Here is a tiny trained network, its code and every weight. The questions are about switching its units off for an input and a target symbol, where a switched-off unit gives its printed mean instead of its output.

import numpy as np


def w(rows, s, z=0):
    codes = np.array(rows[::2]) - 128.0
    scale = np.full(codes.shape[1], s)
    scale[-1] = z or s
    return codes * scale


def f(y):
    return np.maximum(y, 0)


def softmax(a):
    e = np.exp(a - a.max(-1, keepdims=True))
    return e / e.sum(-1, keepdims=True)


def log_softmax(a):
    a = a - a.max(-1, keepdims=True)
    return a - np.log(np.exp(a).sum(-1, keepdims=True))


def net(x, mask):
    ids = ['αδθμτφω'.index(c) for c in x.split()]
    T = len(ids)
    res = E[ids] + P[:T]
    u = 0
    for l in range(2):
        q, k, v = (res @ M[l].T for M in (Q, K, V))
        z = softmax(np.where(np.tri(T) > 0, q @ k.T / 3**0.5, -1e9)) @ v
        res = res + np.where(mask[u], z, O[l][:, -1]) @ O[l][:, :-1]
        u += 1
        y = f(res @ A[l][:, :-1].T + A[l][:, -1])
        res = res + np.where(mask[u : u + 12], y, B[l][:, -1]) @ B[l][:, :-1]
        u += 12
    return log_softmax(res[-1] @ U[:, :-1].T + U[:, -1])


Q, K, V, O, A, B = {}, {}, {}, {}, {}, {}
E = w([
[137,95,8,184],'α',
[132,142,210,79],'δ',
[112,153,78,97],'θ',
[161,135,148,180],'μ',
[104,94,176,195],'τ',
[217,170,113,113],'φ',
[62,81,99,115],'ω',
],0.011)
P = w([
[40,221,157,154],'0',
[141,81,150,99],'1',
[139,72,104,104],'2',
[120,188,34,213],'3',
[167,53,189,68],'4',
[157,30,99,90],'5',
[98,201,45,221],'6',
[194,2,194,45],'7',
],0.0072)
Q[0] = w([
[155,149,188,255],'L0H1',
[226,144,79,120],'L0H1',
[150,81,88,90],'L0H1',
],0.0018)
K[0] = w([
[185,125,220,126],'L0H1',
[250,141,108,110],'L0H1',
[161,7,116,172],'L0H1',
],0.0021)
V[0] = w([
[188,3,119,95],'L0H1',
[185,102,65,105],'L0H1',
[149,189,134,178],'L0H1',
],0.0049)
O[0] = w([
[144,3,54,145,1],'L0H1',
[175,107,45,149,151],'L0H1',
[162,186,168,145,200],'L0H1',
],0.0055,0.00052)
A[0] = w([
[128,133,43,122,129],'L0N1',
[180,57,134,45,253],'L0N2',
[184,161,177,45,139],'L0N3',
[158,134,255,125,145],'L0N4',
[49,104,175,35,157],'L0N5',
[55,141,91,162,106],'L0N6',
[108,119,82,126,125],'L0N7',
[124,206,164,19,137],'L0N8',
[131,160,124,102,100],'L0N9',
[97,117,62,125,135],'L0N10',
[106,79,95,227,142],'L0N11',
[47,190,151,215,187],'L0N12',
],0.0083,0.0061)
B[0] = w([
[143,112,181,197,174],'L0N1',
[173,12,122,105,255],'L0N2',
[183,103,64,54,168],'L0N3',
[178,102,254,147,175],'L0N4',
[18,95,153,59,174],'L0N5',
[100,179,133,158,154],'L0N6',
[123,126,147,155,152],'L0N7',
[139,176,79,70,164],'L0N8',
[107,140,108,110,130],'L0N9',
[117,133,150,206,168],'L0N10',
[91,126,50,108,188],'L0N11',
[119,191,124,179,200],'L0N12',
],0.0079,0.0071)
Q[1] = w([
[155,140,103,135],'L1H1',
[107,106,68,106],'L1H1',
[152,3,138,95],'L1H1',
],0.017)
K[1] = w([
[143,164,102,136],'L1H1',
[112,111,67,94],'L1H1',
[164,5,109,119],'L1H1',
],0.018)
V[1] = w([
[224,168,32,73],'L1H1',
[232,130,147,255],'L1H1',
[58,142,22,187],'L1H1',
],0.0087)
O[1] = w([
[203,214,31,102,106],'L1H1',
[248,146,160,187,69],'L1H1',
[162,36,62,110,2],'L1H1',
],0.013,0.0044)
A[1] = w([
[77,1,191,155,1],'L1N1',
[91,158,82,56,72],'L1N2',
[96,146,96,194,185],'L1N3',
[208,53,102,130,215],'L1N4',
[142,159,181,64,51],'L1N5',
[52,107,81,154,241],'L1N6',
[95,191,127,224,235],'L1N7',
[89,14,171,137,129],'L1N8',
[89,72,45,71,9],'L1N9',
[141,70,115,119,191],'L1N10',
[78,88,18,69,60],'L1N11',
[93,100,166,126,64],'L1N12',
],0.007,0.0035)
B[1] = w([
[112,231,51,228,253],'L1N1',
[232,59,180,110,198],'L1N2',
[185,62,222,55,180],'L1N3',
[54,44,78,207,232],'L1N4',
[91,65,148,184,182],'L1N5',
[131,135,148,32,243],'L1N6',
[202,92,205,74,210],'L1N7',
[75,209,64,160,254],'L1N8',
[216,177,115,72,214],'L1N9',
[83,117,51,92,192],'L1N10',
[254,154,126,31,230],'L1N11',
[123,128,102,199,196],'L1N12',
],0.0052,0.0094)
U = w([
[114,38,101,150,252],'α',
[59,71,187,84,230],'δ',
[161,102,131,26,71],'θ',
[196,79,226,135,78],'μ',
[92,200,115,219,8],'τ',
[194,253,76,160,148],'φ',
[59,208,39,129,98],'ω',
],0.0062,0.0032)

Each question gives the input, a string of symbols that net reads in full, and the target symbol t.
The units are the heads (3 rows each of Q, K, V and O) and the neurons (one row each of A and B). Each row of codes is followed by its name. A weight is (code - 128) times the scale printed after its matrix; where a second scale follows, it is the last column's (O, A, B and U).
mask holds one flag per unit, layer by layer, with each layer's heads first. A switched-off unit (its flag False) gives its mean, the last column of its rows in O or B, instead of its output. The means were averaged over made-up inputs and are rounded, as every weight is.
A unit's drop is (log p(t) with every unit on - log p(t) with that unit switched off) / (log p(t) with every unit on - log p(t) with every unit switched off).
The circuit of an input: a set's keep is (log p(t) with only the set's units on - log p(t) with every unit switched off) / (log p(t) with every unit on - log p(t) with every unit switched off). Starting from the 12 units with the biggest drops (on a tie, the unit counted first), units are removed one at a time, each time the one whose removal leaves the highest keep (on an exact tie, the one counted first), for as long as the keep stays at least 0.8.
circuit, biggest first: the units of the circuit, biggest drop first
most important unit: the unit with the biggest drop
k most important neurons: the k neurons with the biggest drops, biggest first
k most important neurons of layer l: the k neurons of layer l with the biggest drops, biggest first
input δ τ φ ω α δ μ, target δ: 3 most important neurons	(L0N4 L0N5 L0N8)
input θ α α φ φ δ ω, target θ: 2 most important neurons of layer 0	(L0N8 L0N4)
input δ δ τ δ δ α τ, target δ: circuit, biggest first	(L0H1 L1H1 L0N5 L0N2)
input δ ω ω μ φ φ, target φ: circuit, biggest first	(L1H1 L0N3)
input ω ω α θ δ ω α, target ω: 3 most important neurons	(L1N1 L1N8 L0N5)
input τ θ μ φ α δ φ, target τ: 2 most important neurons of layer 1	(L1N1 L1N8)
input φ μ φ, target φ: circuit, biggest first	(L1H1)
input φ μ μ ω δ θ, target δ: 3 most important neurons	(L0N3 L0N5 L0N4)
input μ τ α δ, target μ: 2 most important neurons	(L0N4 L0N5)
input α δ τ, target δ: circuit, biggest first	(L1H1 L0N2 L0N5 L0N12)
input α ω μ τ ω δ μ μ, target μ: circuit, biggest first	(L1H1 L0N4)
input φ θ δ τ φ ω ω, target φ: circuit, biggest first	(L0H1 L1H1 L0N2 L0N5)
input ω δ α θ ω μ, target ω: 2 most important neurons of layer 0	(L0N2 L0N5)
input δ φ φ θ, target δ: most important unit	L0H1
input δ φ α α, target δ: 2 most important neurons of layer 0	(L0N4 L0N2)
input φ α α ω θ, target θ: 2 most important neurons	(L0N2 L0N3)
input φ φ φ θ, target φ: 2 most important neurons	(L0N5 L0N8)
input τ φ μ θ α φ μ, target τ: 2 most important neurons	(L1N1 L0N12)
input τ θ θ α, target τ: 3 most important neurons	(L1N1 L0N2 L1N8)
input ω α θ, target α: most important neuron	(L1N4)
input α ω τ, target ω: 2 most important neurons of layer 1	(L1N1 L1N8)
input α μ τ δ, target α: 2 most important neurons of layer 0	(L0N2 L0N12)
input δ α α φ, target δ: 2 most important neurons	(L0N2 L0N4)
input μ α μ ω, target μ: 4 most important neurons of layer 0	(L0N2 L0N5 L0N4 L0N12)
input τ ω θ θ α α θ θ, target θ: 2 most important neurons	(L0N2 L0N4)
input φ ω α α θ θ θ, target φ: 2 most important neurons of layer 0	(L0N8 L0N5)
input ω δ α θ μ, target μ: 2 most important neurons	(L0N4 L0N8)
input θ θ μ δ δ, target δ: 4 most important neurons of layer 0	(L0N4 L0N5 L0N3 L0N8)
input ω φ ω μ, target ω: 3 most important neurons	(L1N1 L1N8 L0N5)
input φ μ τ α μ τ δ, target φ: most important neuron	(L0N2)
